Below is a small trained network, with its code and all its weights. Each question gives an input and a class and asks what happens when units are switched off, that is, made to give their printed mean instead of their output.

import numpy as np


def w(rows, s, z=0):
    codes = np.array(rows[::2]) - 128.0
    scale = np.full(codes.shape[1], s)
    scale[-1] = z or s
    return codes * scale


def norm(h):
    return h / np.sqrt((h * h).mean(-1, keepdims=True) + 1e-5)


def f(y):
    return y / 2 * (1 + np.tanh(0.7978845608 * (y + 0.044715 * y**3)))


def log_softmax(a):
    a = a - a.max(-1, keepdims=True)
    return a - np.log(np.exp(a).sum(-1, keepdims=True))


def net(x, mask):
    res = np.array(x, float).reshape(1, 7) / 4 @ E
    u = 0
    for l in range(3):
        y = f(norm(res) @ A[l][:, :-1].T + A[l][:, -1])
        res = res + np.where(mask[u : u + 13], y, B[l][:, -1]) @ B[l][:, :-1]
        u += 13
    return log_softmax(norm(res)[-1] @ U[:, :-1].T + U[:, -1])


A, B = {}, {}
E = w([
[106,125,253],'x0',
[129,128,129],'x1',
[128,127,128],'x2',
[78,175,130],'x3',
[127,128,128],'x4',
[128,128,127],'x5',
[205,178,165],'x6',
],0.0065)
A[0] = w([
[170,170,37,24],'0.n1',
[123,128,132,131],'0.n2',
[212,178,95,75],'0.n3',
[160,228,71,2],'0.n4',
[123,171,112,77],'0.n5',
[115,181,107,85],'0.n6',
[106,110,37,132],'0.n7',
[151,114,76,173],'0.n8',
[106,190,90,63],'0.n9',
[210,197,85,61],'0.n10',
[171,157,179,82],'0.n11',
[246,142,109,64],'0.n12',
[73,232,116,175],'0.n13',
],0.011,0.006)
B[0] = w([
[114,57,255,187],'0.n1',
[131,122,126,132],'0.n2',
[94,74,87,190],'0.n3',
[20,108,75,156],'0.n4',
[93,149,132,109],'0.n5',
[71,153,115,121],'0.n6',
[210,172,118,254],'0.n7',
[132,161,81,220],'0.n8',
[66,155,100,130],'0.n9',
[54,66,91,196],'0.n10',
[201,140,136,169],'0.n11',
[118,91,63,206],'0.n12',
[52,134,83,244],'0.n13',
],0.0095,0.0035)
A[1] = w([
[127,124,129,125],'1.n1',
[110,157,255,3],'1.n2',
[131,122,124,114],'1.n3',
[129,116,131,118],'1.n4',
[103,78,164,106],'1.n5',
[127,138,140,113],'1.n6',
[138,124,124,111],'1.n7',
[143,148,100,94],'1.n8',
[142,139,113,96],'1.n9',
[158,208,73,14],'1.n10',
[128,128,128,128],'1.n11',
[128,128,128,128],'1.n12',
[128,128,128,127],'1.n13',
],0.0085,0.0043)
B[1] = w([
[131,128,130,125],'1.n1',
[96,116,2,251],'1.n2',
[127,131,134,112],'1.n3',
[132,128,131,118],'1.n4',
[162,122,121,170],'1.n5',
[124,125,114,98],'1.n6',
[122,134,139,107],'1.n7',
[125,150,115,112],'1.n8',
[115,147,126,94],'1.n9',
[130,159,76,123],'1.n10',
[128,128,128,128],'1.n11',
[128,128,128,128],'1.n12',
[128,128,128,126],'1.n13',
],0.0086,0.0013)
A[2] = w([
[195,137,76,180],'2.n1',
[132,119,185,29],'2.n2',
[30,136,114,161],'2.n3',
[194,6,203,2],'2.n4',
[151,140,105,124],'2.n5',
[39,239,227,145],'2.n6',
[127,130,123,119],'2.n7',
[129,184,169,104],'2.n8',
[42,77,188,94],'2.n9',
[135,84,148,85],'2.n10',
[153,191,180,139],'2.n11',
[159,60,153,89],'2.n12',
[105,254,123,63],'2.n13',
],0.0092,0.0039)
B[2] = w([
[152,178,191,232],'2.n1',
[107,114,71,106],'2.n2',
[173,152,187,254],'2.n3',
[63,62,183,213],'2.n4',
[143,142,151,140],'2.n5',
[255,187,146,225],'2.n6',
[130,125,130,125],'2.n7',
[158,106,71,119],'2.n8',
[95,191,195,203],'2.n9',
[82,134,80,128],'2.n10',
[168,66,55,140],'2.n11',
[66,122,115,160],'2.n12',
[120,67,21,163],'2.n13',
],0.0074,0.0036)
U = w([
[229,163,108,254],'0',
[104,201,41,16],'1',
[48,63,201,177],'2',
[123,195,223,88],'3',
[132,29,59,179],'4',
[2,134,86,125],'5',
[199,50,207,18],'6',
],0.027,0.0027)

Each question gives the input, the list of numbers given to net, and the class t.
The units are the neurons (one row each of A and B). Each row of codes is followed by its name. A weight is (code - 128) times the scale printed after its matrix; where a second scale follows, it is the last column's (A, B and U).
mask holds one flag per neuron, layer by layer. A switched-off neuron (its flag False) gives its mean, the last column of its row in B, instead of its output. The means were averaged over made-up inputs and are rounded, as every weight is.
A unit's drop is (log p(t) with every unit on - log p(t) with that unit switched off) / (log p(t) with every unit on - log p(t) with every unit switched off).
The circuit of an input: a set's keep is (log p(t) with only the set's units on - log p(t) with every unit switched off) / (log p(t) with every unit on - log p(t) with every unit switched off). Starting from the 12 units with the biggest drops (on a tie, the unit counted first), units are removed one at a time, each time the one whose removal leaves the highest keep (on an exact tie, the one counted first), for as long as the keep stays at least 0.8.
circuit, biggest first: the units of the circuit, biggest drop first
unit that matters most: the unit with the biggest drop
k most important neurons: the k neurons with the biggest drops, biggest first
k most important neurons of layer l: the k neurons of layer l with the biggest drops, biggest first
drop when u is switched off: that unit's drop, to one decimal
input [-2,-8,-1,0,1,2,3], class 4: circuit, biggest first -> (0.n3)
input [5,-5,-7,-2,5,-2,0], class 2: circuit, biggest first -> (1.n2, 2.n6)
input [0,0,-3,6,-6,-1,7], class 5: circuit, biggest first -> (0.n13, 0.n7)
input [2,-4,3,3,-5,8,6], class 0: 3 most important neurons -> (0.n1, 2.n6, 1.n2)
input [6,2,-2,1,-8,5,-3], class 3: circuit, biggest first -> (0.n1, 2.n4)
input [0,-5,4,-3,1,-8,6], class 4: 4 most important neurons of layer 0 -> (0.n12, 0.n10, 0.n3, 0.n7)
input [6,1,2,-5,-6,-3,0], class 2: 2 most important neurons -> (0.n7, 2.n4)
input [1,2,-7,-1,-3,6,6], class 6: 3 most important neurons of layer 2 -> (2.n1, 2.n13, 2.n11)
input [1,-6,6,4,-7,-5,3], class 0: 2 most important neurons -> (2.n6, 0.n1)
input [-8,3,-5,-2,-6,-7,0], class 0: 2 most important neurons -> (0.n7, 0.n8)
input [0,1,-2,6,-8,1,2], class 5: 3 most important neurons of layer 0 -> (0.n13, 0.n7, 0.n4)
input [3,6,7,8,3,5,-2], class 3: 2 most important neurons -> (2.n6, 0.n7)
input [-7,-7,-6,-8,-3,3,3], class 4: 3 most important neurons -> (0.n10, 0.n1, 0.n3)
input [-4,4,7,-5,-5,0,-1], class 0: 2 most important neurons -> (0.n8, 0.n7)
input [7,3,-6,5,1,4,1], class 0: most important neuron -> (2.n6)
input [2,3,8,0,-1,1,2], class 6: 2 most important neurons -> (0.n8, 0.n7)
input [-8,1,-2,1,6,-1,2], class 5: 2 most important neurons of layer 0 -> (0.n4, 0.n10)
input [-8,7,3,-6,-1,8,4], class 4: drop when 0.n10 is switched off -> 0.2
input [4,-5,7,-4,4,1,-1], class 2: drop when 0.n7 is switched off -> 0.3
input [-2,-5,-2,5,0,3,8], class 5: drop when 0.n12 is switched off -> 0.0
input [1,3,-3,-6,-5,-2,-6], class 2: unit that matters most -> 2.n4
input [0,1,-7,3,1,-8,8], class 5: 2 most important neurons of layer 0 -> (0.n10, 0.n7)
